Below are the code and all the weights of a small trained network. Each question names an input and a target symbol and asks about switching units off, where a switched-off unit gives its printed mean instead of its output.

import numpy as np


def w(rows, s, z=0):
    codes = np.array(rows[::2]) - 128.0
    scale = np.full(codes.shape[1], s)
    scale[-1] = z or s
    return codes * scale


def norm(h):
    return h / np.sqrt((h * h).mean(-1, keepdims=True) + 1e-5)


def f(y):
    return y / 2 * (1 + np.tanh(0.7978845608 * (y + 0.044715 * y**3)))


def softmax(a):
    e = np.exp(a - a.max(-1, keepdims=True))
    return e / e.sum(-1, keepdims=True)


def log_softmax(a):
    a = a - a.max(-1, keepdims=True)
    return a - np.log(np.exp(a).sum(-1, keepdims=True))


def net(x, mask):
    ids = ['ΓΔΘΞΦΨβεζηλμπτ'.index(c) for c in x.split()]
    T = len(ids)
    res = E[ids] + P[:T]
    u = 0
    for l in range(2):
        r = norm(res)
        for j in range(3):
            rows = slice(2 * j, 2 * j + 2)
            q, k, v = (r @ M[l][rows].T for M in (Q, K, V))
            z = softmax(np.where(np.tri(T) > 0, q @ k.T / 2**0.5, -1e9)) @ v
            o = O[l][rows]
            res = res + np.where(mask[u + j], z, o[:, -1]) @ o[:, :-1]
        u += 3
        y = f(norm(res) @ A[l][:, :-1].T + A[l][:, -1])
        res = res + np.where(mask[u : u + 12], y, B[l][:, -1]) @ B[l][:, :-1]
        u += 12
    return log_softmax(norm(res)[-1] @ U[:, :-1].T + U[:, -1])


Q, K, V, O, A, B = {}, {}, {}, {}, {}, {}
E = w([
[105,129,40,102,138,89,135,86],'Γ',
[104,127,64,91,134,96,138,77],'Δ',
[105,122,32,102,146,94,130,84],'Θ',
[92,114,64,97,177,111,141,46],'Ξ',
[122,151,56,144,180,208,114,145],'Φ',
[124,150,45,136,164,125,106,177],'Ψ',
[76,114,134,84,182,169,123,195],'β',
[238,110,182,31,30,92,142,171],'ε',
[106,143,164,90,138,47,106,205],'ζ',
[213,245,188,95,173,138,207,199],'η',
[68,133,187,250,107,87,101,132],'λ',
[146,74,125,102,95,129,14,139],'μ',
[135,119,149,209,15,214,68,106],'π',
[96,74,162,143,61,159,215,124],'τ',
],0.0017)
P = w([
[26,250,101,53,39,141,110,98],'0',
[49,173,105,87,117,138,113,117],'1',
[67,135,119,100,140,139,111,132],'2',
[100,102,105,116,154,111,126,144],'3',
[136,70,120,137,179,107,127,170],'4',
[155,54,122,146,184,96,137,175],'5',
[188,46,111,166,191,78,153,180],'6',
],0.0016)
Q[0] = w([
[130,208,209,151,14,181,104,60],'0.h0',
[194,128,159,170,125,122,190,117],'0.h0',
[164,177,171,184,53,172,134,147],'0.h1',
[142,57,87,111,177,65,175,99],'0.h1',
[191,118,147,164,106,116,189,108],'0.h2',
[104,214,254,118,46,189,93,119],'0.h2',
],0.0074)
K[0] = w([
[73,253,80,76,110,132,132,112],'0.h0',
[148,202,75,82,205,76,187,191],'0.h0',
[84,150,107,78,116,105,173,72],'0.h1',
[185,86,119,177,189,141,121,190],'0.h1',
[165,113,28,138,198,80,67,136],'0.h2',
[94,213,67,109,86,136,101,80],'0.h2',
],0.0044)
V[0] = w([
[128,105,110,176,18,129,31,133],'0.h0',
[32,116,127,227,110,96,202,143],'0.h0',
[106,171,127,172,130,226,137,155],'0.h1',
[157,193,124,131,111,86,91,255],'0.h1',
[173,164,37,169,111,132,156,44],'0.h2',
[126,158,134,152,214,70,1,92],'0.h2',
],0.0025)
O[0] = w([
[164,74,229,99,209,147,107,91,80],'0.h0',
[98,130,239,242,59,95,164,92,138],'0.h0',
[161,95,133,204,166,188,147,179,80],'0.h1',
[64,104,157,140,93,180,54,228,33],'0.h1',
[187,81,42,184,86,79,66,136,173],'0.h2',
[149,251,100,161,195,136,67,136,254],'0.h2',
],0.0028,0.00094)
A[0] = w([
[143,148,217,165,29,190,77,128,12],'0.n0',
[124,121,131,128,145,97,126,133,165],'0.n1',
[107,110,123,116,124,123,117,112,41],'0.n2',
[151,122,132,122,105,141,173,97,40],'0.n3',
[113,162,154,141,135,233,152,198,80],'0.n4',
[169,153,104,120,137,137,102,171,250],'0.n5',
[123,105,189,235,84,120,186,129,131],'0.n6',
[139,182,248,49,157,154,187,158,12],'0.n7',
[253,96,184,108,97,130,119,159,11],'0.n8',
[124,122,126,123,124,130,132,123,92],'0.n9',
[115,108,97,177,187,182,162,79,56],'0.n10',
[124,127,126,125,127,129,127,127,93],'0.n11',
],0.0033,0.0011)
B[0] = w([
[213,156,72,131,52,162,142,124,34],'0.n0',
[122,156,137,133,103,157,140,132,193],'0.n1',
[131,112,102,151,140,130,119,168,116],'0.n2',
[132,104,122,95,187,77,137,168,52],'0.n3',
[105,126,65,100,153,14,187,17,90],'0.n4',
[118,145,193,105,60,140,143,60,236],'0.n5',
[70,92,139,52,162,145,95,3,71],'0.n6',
[239,152,57,181,64,102,76,81,54],'0.n7',
[56,142,110,67,97,71,117,217,2],'0.n8',
[127,121,119,134,142,121,124,140,111],'0.n9',
[144,152,176,91,60,135,105,212,188],'0.n10',
[129,122,118,134,136,121,125,131,114],'0.n11',
],0.0021,0.00088)
Q[1] = w([
[95,221,84,114,194,98,109,180],'1.h0',
[160,150,150,113,178,121,122,121],'1.h0',
[240,85,228,98,115,182,28,3],'1.h1',
[162,77,134,207,88,104,125,83],'1.h1',
[128,157,19,132,101,88,143,184],'1.h2',
[61,147,105,123,72,87,176,215],'1.h2',
],0.0051)
K[1] = w([
[72,133,71,159,14,175,192,51],'1.h0',
[144,184,136,147,101,126,160,146],'1.h0',
[82,136,104,79,81,244,52,40],'1.h1',
[90,134,73,162,128,195,167,82],'1.h1',
[159,160,78,99,204,172,138,255],'1.h2',
[177,200,103,114,187,61,221,191],'1.h2',
],0.0047)
V[1] = w([
[137,177,120,122,124,72,174,159],'1.h0',
[142,86,114,173,206,164,249,139],'1.h0',
[70,112,44,148,157,168,193,67],'1.h1',
[95,29,74,152,217,189,144,113],'1.h1',
[86,129,105,101,1,188,86,129],'1.h2',
[51,47,146,141,160,35,56,166],'1.h2',
],0.002)
O[1] = w([
[138,145,144,115,105,180,104,89,134],'1.h0',
[103,160,66,123,189,99,76,51,59],'1.h0',
[193,125,226,125,84,174,179,190,253],'1.h1',
[178,204,174,99,1,206,152,152,154],'1.h1',
[205,131,166,145,172,34,102,194,176],'1.h2',
[81,236,159,39,95,118,45,90,117],'1.h2',
],0.0021)
A[1] = w([
[65,133,160,204,199,152,106,43,109],'1.n0',
[108,153,160,137,113,132,54,178,69],'1.n1',
[179,138,148,80,58,57,106,117,21],'1.n2',
[226,198,57,144,100,70,166,23,27],'1.n3',
[165,60,99,165,134,99,11,56,102],'1.n4',
[155,143,154,65,236,169,29,127,54],'1.n5',
[87,80,77,154,152,150,82,107,70],'1.n6',
[221,69,183,158,208,108,99,156,5],'1.n7',
[253,101,113,221,76,234,107,83,47],'1.n8',
[88,39,176,98,140,138,107,121,116],'1.n9',
[156,170,93,169,156,169,87,155,45],'1.n10',
[145,151,87,195,44,153,17,191,65],'1.n11',
],0.0038,0.0029)
B[1] = w([
[168,164,176,132,39,63,37,180,109],'1.n0',
[112,138,72,152,148,115,194,92,114],'1.n1',
[150,13,160,56,123,121,72,194,94],'1.n2',
[202,190,42,173,58,42,198,161,249],'1.n3',
[49,253,152,52,143,209,202,223,100],'1.n4',
[250,159,111,76,145,130,105,49,167],'1.n5',
[73,87,116,152,149,62,162,172,74],'1.n6',
[82,158,158,227,216,82,179,104,112],'1.n7',
[160,97,109,161,211,160,40,215,128],'1.n8',
[161,105,100,176,81,106,187,29,132],'1.n9',
[70,45,161,70,38,72,154,48,99],'1.n10',
[109,129,81,160,121,160,77,11,135],'1.n11',
],0.0027,0.0019)
U = w([
[149,200,254,184,50,93,56,117,106],'Γ',
[192,91,111,216,153,224,37,196,206],'Δ',
[102,69,64,65,196,111,164,101,77],'Θ',
[43,207,103,94,197,50,33,178,154],'Ξ',
[65,138,51,181,86,195,84,16,163],'Φ',
[65,203,172,77,125,226,212,189,133],'Ψ',
[173,36,158,34,81,95,95,212,99],'β',
[144,112,132,112,117,133,104,135,13],'ε',
[189,204,50,181,68,64,200,159,188],'ζ',
[138,113,98,110,95,127,97,136,8],'η',
[159,136,193,231,247,87,170,92,172],'λ',
[37,21,85,198,156,93,168,184,84],'μ',
[237,191,133,33,183,165,101,42,123],'π',
[122,23,213,123,63,102,209,39,156],'τ',
],0.0057,0.0017)

Each question gives the input, a string of symbols that net reads in full, and the target symbol t.
The units are the heads (2 rows each of Q, K, V and O) and the neurons (one row each of A and B). Each row of codes is followed by its name. A weight is (code - 128) times the scale printed after its matrix; where a second scale follows, it is the last column's (O, A, B and U).
mask holds one flag per unit, layer by layer, with each layer's heads first. A switched-off unit (its flag False) gives its mean, the last column of its rows in O or B, instead of its output. The means were averaged over made-up inputs and are rounded, as every weight is.
A unit's drop is (log p(t) with every unit on - log p(t) with that unit switched off) / (log p(t) with every unit on - log p(t) with every unit switched off).
The circuit of an input: a set's keep is (log p(t) with only the set's units on - log p(t) with every unit switched off) / (log p(t) with every unit on - log p(t) with every unit switched off). Starting from the 12 units with the biggest drops (on a tie, the unit counted first), units are removed one at a time, each time the one whose removal leaves the highest keep (on an exact tie, the one counted first), for as long as the keep stays at least 0.8.
units of the circuit, in order: the units of the circuit, biggest drop first
unit that matters most: the unit with the biggest drop
top k neurons: the k neurons with the biggest drops, biggest first
heads that matter: for each layer, one digit per head in row order, 1 if its drop is at least 0.15 and else 0, layers parted by /
input Ψ Δ Ψ Ξ π β, target λ: units of the circuit, in order -> [0.h0 1.n7]
input η β Ξ Δ Φ Ξ, target Δ: heads that matter -> 000 / 010
input Ξ Φ Δ Δ λ, target Γ: units of the circuit, in order -> [1.n0 0.n6]
input β Δ Δ β Γ, target Ψ: heads that matter -> 001 / 000
input π Ξ Δ, target λ: units of the circuit, in order -> [0.h0 1.n7 1.h2]
input Ξ Δ ζ Θ, target Ξ: unit that matters most -> 1.h1
input τ Ξ π Ξ Ψ, target λ: units of the circuit, in order -> [0.h0 1.n7]
input τ Ξ β Ψ, target Ψ: heads that matter -> 001 / 010
input Ξ μ Φ, target π: units of the circuit, in order -> [0.h0 1.n5]
input Δ Ξ λ Ξ Δ, target Γ: heads that matter -> 100 / 000
input λ π Δ Δ, target λ: units of the circuit, in order -> [0.h0 1.n7]
input μ τ η, target ζ: units of the circuit, in order -> [0.n7 0.n4 1.n3]
input Ψ Δ η β Ψ Ψ, target Ψ: units of the circuit, in order -> [0.h2 1.n3 1.h2]
input π Ξ Ξ, target λ: top 2 neurons -> [1.n7 0.n0]
input β π Ψ Ξ Ψ Δ Ξ, target Φ: heads that matter -> 010 / 000
input Ξ β Ξ, target Ψ: heads that matter -> 000 / 000
input μ Ψ Θ, target π: units of the circuit, in order -> [0.h0]
input Ξ Ψ η Δ β β, target Ψ: top 2 neurons -> [0.n4 1.n3]
input β β β Ξ τ Ψ Δ, target τ: heads that matter -> 001 / 000
input Ξ Δ Ξ μ Δ, target π: unit that matters most -> 1.n5
input Δ Ψ Ξ Ξ, target Φ: heads that matter -> 101 / 000
input Ξ ζ η β Ξ ζ Ξ, target Ξ: heads that matter -> 101 / 010
input Ξ β η Φ, target μ: heads that matter -> 000 / 010
input π Δ Ξ Ξ Δ Φ Ξ, target Δ: heads that matter -> 010 / 010
input η Ξ Ξ Ψ Ξ Ψ Δ, target Φ: heads that matter -> 010 / 000
